Here is a tiny trained network, its code and every weight. The questions are about switching its units off for an input and a class, where a switched-off unit gives its printed mean instead of its output.

import numpy as np


def w(rows, s, z=0):
    codes = np.array(rows[::2]) - 128.0
    scale = np.full(codes.shape[1], s)
    scale[-1] = z or s
    return codes * scale


def f(y):
    return np.maximum(y, 0)


def log_softmax(a):
    a = a - a.max(-1, keepdims=True)
    return a - np.log(np.exp(a).sum(-1, keepdims=True))


def net(x, mask):
    res = np.array(x, float).reshape(1, 6) / 4 @ E
    y = f(res @ A[0][:, :-1].T + A[0][:, -1])
    res = res + np.where(mask, y, B[0][:, -1]) @ B[0][:, :-1]
    return log_softmax(res[-1] @ U[:, :-1].T + U[:, -1])


A, B = {}, {}
E = w([
[156,149,85,185,242,126,225,158],'x0',
[36,120,156,2,247,181,135,58],'x1',
[29,87,168,93,57,107,246,142],'x2',
[143,115,126,168,145,151,131,137],'x3',
[156,136,133,160,142,139,147,121],'x4',
[56,111,168,209,169,43,74,78],'x5',
],0.0081)
A[0] = w([
[183,140,72,168,87,69,163,157,19],'N0',
[122,186,34,158,242,75,228,217,49],'N1',
[202,134,44,38,93,199,174,171,51],'N2',
[115,105,174,49,215,177,151,94,2],'N3',
[196,137,182,119,97,206,192,109,196],'N4',
[156,121,83,161,69,76,144,173,28],'N5',
[173,223,31,135,173,167,1,93,108],'N6',
],0.0072,0.0031)
B[0] = w([
[146,190,101,207,85,113,89,49,197],'N0',
[152,187,182,15,147,100,98,245,254],'N1',
[53,32,134,201,224,91,30,97,239],'N2',
[170,199,54,128,124,187,70,113,246],'N3',
[143,111,93,159,134,88,148,170,214],'N4',
[154,254,143,128,157,193,155,95,193],'N5',
[85,93,90,124,62,122,221,228,248],'N6',
],0.0089,0.0071)
U = w([
[153,161,185,84,126,136,80,184,165],'0',
[67,133,57,125,108,156,255,170,146],'1',
[178,240,113,144,165,237,79,67,3],'2',
[125,70,155,197,248,50,59,106,80],'3',
[182,114,168,121,155,165,134,153,183],'4',
[153,128,93,110,145,103,179,126,148],'5',
],0.008,0.0046)

Each question gives the input, the list of numbers given to net, and the class t.
The units are the neurons (one row each of A and B). Each row of codes is followed by its name. A weight is (code - 128) times the scale printed after its matrix; where a second scale follows, it is the last column's (A, B and U).
mask holds one flag per neuron, in row order. A switched-off neuron (its flag False) gives its mean, the last column of its row in B, instead of its output. The means were averaged over made-up inputs and are rounded, as every weight is.
A unit's drop is (log p(t) with every unit on - log p(t) with that unit switched off) / (log p(t) with every unit on - log p(t) with every unit switched off).
The circuit of an input: a set's keep is (log p(t) with only the set's units on - log p(t) with every unit switched off) / (log p(t) with every unit on - log p(t) with every unit switched off). Starting from all 7 units, units are removed one at a time, each time the one whose removal leaves the highest keep (on an exact tie, the one counted first), for as long as the keep stays at least 0.8.
units of the circuit, in order: the units of the circuit, biggest drop first
most important unit: the unit with the biggest drop
top k neurons: the k neurons with the biggest drops, biggest first
drop of u: that unit's drop, to one decimal
input [7,-2,7,-3,1,5], class 0: top neuron	[N1]
input [-6,8,7,0,2,-8], class 2: top 3 neurons	[N3, N6, N1]
input [3,-8,-8,6,-3,2], class 1: top 2 neurons	[N6, N3]
input [-3,3,-5,-5,8,-4], class 5: units of the circuit, in order	[N6, N1]
input [-5,1,5,7,0,-7], class 3: top 2 neurons	[N2, N6]
input [-3,8,4,-8,-5,-1], class 2: top 2 neurons	[N3, N6]
input [-3,-6,0,4,-3,1], class 2: top 2 neurons	[N5, N6]
input [-1,-5,2,-3,3,3], class 2: top 3 neurons	[N6, N5, N2]
input [7,2,6,-4,-7,-5], class 0: units of the circuit, in order	[N1, N6]
input [2,-8,2,1,-6,2], class 2: top 3 neurons	[N5, N0, N6]
input [1,7,-4,-3,4,7], class 2: top 2 neurons	[N3, N2]
input [3,-2,2,-3,5,-5], class 3: units of the circuit, in order	[N2, N6]
input [-6,-7,-6,-3,8,5], class 5: top 3 neurons	[N6, N3, N1]
input [3,-8,-2,1,-4,-2], class 2: most important unit	N5
input [0,8,-2,-8,-7,-7], class 2: top 2 neurons	[N3, N1]
input [-1,-5,-8,2,7,8], class 1: top 2 neurons	[N6, N2]
input [5,-5,-1,5,-2,1], class 0: top 2 neurons	[N1, N3]
input [8,5,-7,-4,-4,8], class 0: units of the circuit, in order	[N1, N2]
input [-4,2,-3,-5,3,-7], class 3: drop of N2	0.8
input [-3,-2,-1,-1,2,-5], class 3: drop of N1	0.1
input [6,8,7,-2,0,7], class 2: drop of N1	-0.1
input [2,-6,-3,-3,-4,-2], class 2: units of the circuit, in order	[N5]
